Below are the code and all the weights of a small trained network. Each question names an input and a class and asks about switching units off, where a switched-off unit gives its printed mean instead of its output.

import numpy as np


def w(rows, s, z=0):
    codes = np.array(rows[::2]) - 128.0
    scale = np.full(codes.shape[1], s)
    scale[-1] = z or s
    return codes * scale


def norm(h):
    return h / np.sqrt((h * h).mean(-1, keepdims=True) + 1e-5)


def f(y):
    return y / 2 * (1 + np.tanh(0.7978845608 * (y + 0.044715 * y**3)))


def log_softmax(a):
    a = a - a.max(-1, keepdims=True)
    return a - np.log(np.exp(a).sum(-1, keepdims=True))


def net(x, mask):
    res = np.array(x, float).reshape(1, 8) / 4 @ E
    u = 0
    for l in range(2):
        y = f(norm(res) @ A[l][:, :-1].T + A[l][:, -1])
        res = res + np.where(mask[u : u + 5], y, B[l][:, -1]) @ B[l][:, :-1]
        u += 5
    return log_softmax(norm(res)[-1] @ U[:, :-1].T + U[:, -1])


A, B = {}, {}
E = w([
[64,95,137,125,109,90,107,189,114,104,172,110],'x0',
[116,182,140,119,118,76,146,65,126,153,209,96],'x1',
[121,199,49,164,59,140,157,154,74,123,113,193],'x2',
[129,164,77,118,176,163,155,203,233,138,169,127],'x3',
[101,181,155,114,151,147,99,150,102,201,104,100],'x4',
[95,155,69,51,140,124,59,77,140,78,121,150],'x5',
[127,80,40,171,164,185,126,113,75,138,160,61],'x6',
[122,124,126,121,254,86,185,106,79,128,139,220],'x7',
],0.0062)
A[0] = w([
[137,117,12,25,139,49,9,93,145,149,97,149,76],'0.n0',
[85,93,172,135,94,143,122,59,34,113,104,116,235],'0.n1',
[210,146,77,101,204,142,105,176,110,97,147,33,144],'0.n2',
[193,94,114,167,184,143,39,240,120,65,1,153,88],'0.n3',
[85,239,186,110,193,181,26,185,53,230,104,103,6],'0.n4',
],0.0051,0.0022)
B[0] = w([
[171,84,227,248,103,113,255,219,107,191,132,72,229],'0.n0',
[74,150,160,71,168,238,140,160,201,134,139,147,253],'0.n1',
[95,149,98,151,139,168,99,108,127,145,112,131,198],'0.n2',
[143,232,178,137,142,81,115,72,97,102,228,71,243],'0.n3',
[223,19,98,145,71,128,156,80,194,45,202,205,215],'0.n4',
],0.0099,0.003)
A[1] = w([
[148,65,106,121,97,97,149,96,153,2,123,130,56],'1.n0',
[147,163,188,120,105,32,79,144,190,134,70,190,44],'1.n1',
[163,54,167,95,204,83,74,107,174,149,103,50,44],'1.n2',
[146,170,63,98,174,135,146,194,194,132,168,99,27],'1.n3',
[64,75,179,176,87,115,80,24,49,133,78,142,2],'1.n4',
],0.007,0.005)
B[1] = w([
[179,94,82,151,117,156,126,99,222,125,173,152,141],'1.n0',
[70,69,28,169,191,177,76,102,108,212,163,74,243],'1.n1',
[136,172,69,130,54,71,125,146,100,103,62,204,251],'1.n2',
[117,95,206,25,112,132,137,104,131,132,104,136,187],'1.n3',
[102,130,132,35,188,255,167,198,218,126,122,153,108],'1.n4',
],0.014,0.0022)
U = w([
[82,61,24,170,205,160,62,118,107,198,126,73,102],'0',
[96,144,194,4,154,227,182,194,215,126,118,173,31],'1',
[218,55,124,174,98,119,157,87,182,91,195,178,38],'2',
[121,193,52,127,49,63,115,182,66,133,51,208,96],'3',
[141,142,157,155,139,95,142,127,148,145,136,111,254],'4',
[186,85,214,214,129,75,215,210,117,218,105,72,34],'5',
[131,148,144,134,141,98,119,124,129,124,141,115,237],'6',
[149,226,188,108,141,40,102,44,102,120,231,66,59],'7',
],0.011,0.0079)

Each question gives the input, the list of numbers given to net, and the class t.
The units are the neurons (one row each of A and B). Each row of codes is followed by its name. A weight is (code - 128) times the scale printed after its matrix; where a second scale follows, it is the last column's (A, B and U).
mask holds one flag per neuron, layer by layer. A switched-off neuron (its flag False) gives its mean, the last column of its row in B, instead of its output. The means were averaged over made-up inputs and are rounded, as every weight is.
A unit's drop is (log p(t) with every unit on - log p(t) with that unit switched off) / (log p(t) with every unit on - log p(t) with every unit switched off).
The circuit of an input: a set's keep is (log p(t) with only the set's units on - log p(t) with every unit switched off) / (log p(t) with every unit on - log p(t) with every unit switched off). Starting from all 10 units, units are removed one at a time, each time the one whose removal leaves the highest keep (on an exact tie, the one counted first), for as long as the keep stays at least 0.8.
circuit, biggest first: the units of the circuit, biggest drop first
most important unit: the unit with the biggest drop
k most important neurons: the k neurons with the biggest drops, biggest first
k most important neurons of layer l: the k neurons of layer l with the biggest drops, biggest first
drop when u is switched off: that unit's drop, to one decimal
input [7,2,4,-5,-4,5,-3,-2], class 4: 2 most important neurons -> [0.n0 0.n1]
input [-3,3,4,6,5,7,-7,5], class 0: 2 most important neurons -> [1.n1 0.n1]
input [8,0,7,6,3,7,-8,-7], class 0: 2 most important neurons -> [1.n1 0.n1]
input [-6,-2,-1,7,-7,-6,-7,-2], class 0: 4 most important neurons -> [1.n1 0.n1 0.n0 0.n4]
input [-6,7,2,8,-1,3,3,-8], class 1: circuit, biggest first -> [1.n3]
input [6,3,-2,6,-2,-6,-6,4], class 0: 2 most important neurons -> [1.n1 0.n1]
input [-3,0,5,7,-7,0,-8,-8], class 0: 3 most important neurons of layer 0 -> [0.n1 0.n4 0.n0]
input [4,3,7,8,-4,-7,-5,-6], class 1: 3 most important neurons of layer 1 -> [1.n3 1.n2 1.n4]
input [-5,6,1,6,-4,1,5,0], class 1: 2 most important neurons -> [1.n3 0.n3]
input [5,-2,1,-6,-5,-8,8,-7], class 0: 2 most important neurons -> [0.n0 0.n4]
input [7,7,-7,1,5,7,1,5], class 3: circuit, biggest first -> [1.n2 0.n3]
input [1,-5,-2,7,4,8,2,-7], class 5: 2 most important neurons -> [0.n0 0.n1]
input [-5,3,-8,7,-5,3,-2,-2], class 3: 3 most important neurons -> [1.n2 0.n1 0.n4]
input [3,1,-2,2,2,-5,5,-4], class 0: 2 most important neurons -> [0.n0 0.n2]
input [1,0,-6,8,-1,-8,1,3], class 1: circuit, biggest first -> [1.n3 0.n0]
input [-1,-3,-7,-2,-1,-4,-3,7], class 3: circuit, biggest first -> [1.n2 0.n0]
input [-8,-2,-8,-5,6,1,2,-4], class 3: circuit, biggest first -> [1.n2]
input [3,-5,-1,-7,7,8,4,-4], class 5: 2 most important neurons of layer 0 -> [0.n0 0.n1]
input [-3,-1,-3,-7,8,-7,-5,5], class 2: 4 most important neurons -> [0.n4 0.n0 0.n2 1.n3]
input [-1,7,8,0,-6,-5,3,-7], class 3: most important unit -> 0.n4
input [-2,3,-2,-6,-8,-3,-8,-4], class 0: 2 most important neurons -> [1.n1 0.n4]
input [-5,1,-8,5,2,0,6,-7], class 3: circuit, biggest first -> [1.n2 0.n1]
input [2,2,-2,-2,-1,-8,8,3], class 0: 3 most important neurons -> [0.n0 0.n3 0.n2]
input [2,-7,7,-7,1,-2,-5,-8], class 6: 2 most important neurons of layer 1 -> [1.n2 1.n1]
input [5,5,6,1,-2,-1,-7,-6], class 0: 2 most important neurons of layer 0 -> [0.n3 0.n0]
input [0,-3,-3,8,4,-3,6,6], class 1: 2 most important neurons -> [1.n3 1.n1]
input [2,0,-8,0,7,1,3,-4], class 3: circuit, biggest first -> [1.n2]
input [2,-8,-8,-3,6,4,-5,3], class 3: 2 most important neurons -> [1.n2 1.n3]
input [-3,8,2,-8,4,-8,5,-4], class 1: 2 most important neurons of layer 1 -> [1.n4 1.n1]
input [3,8,2,-4,8,-7,5,-4], class 2: drop when 1.n1 is switched off -> 0.1
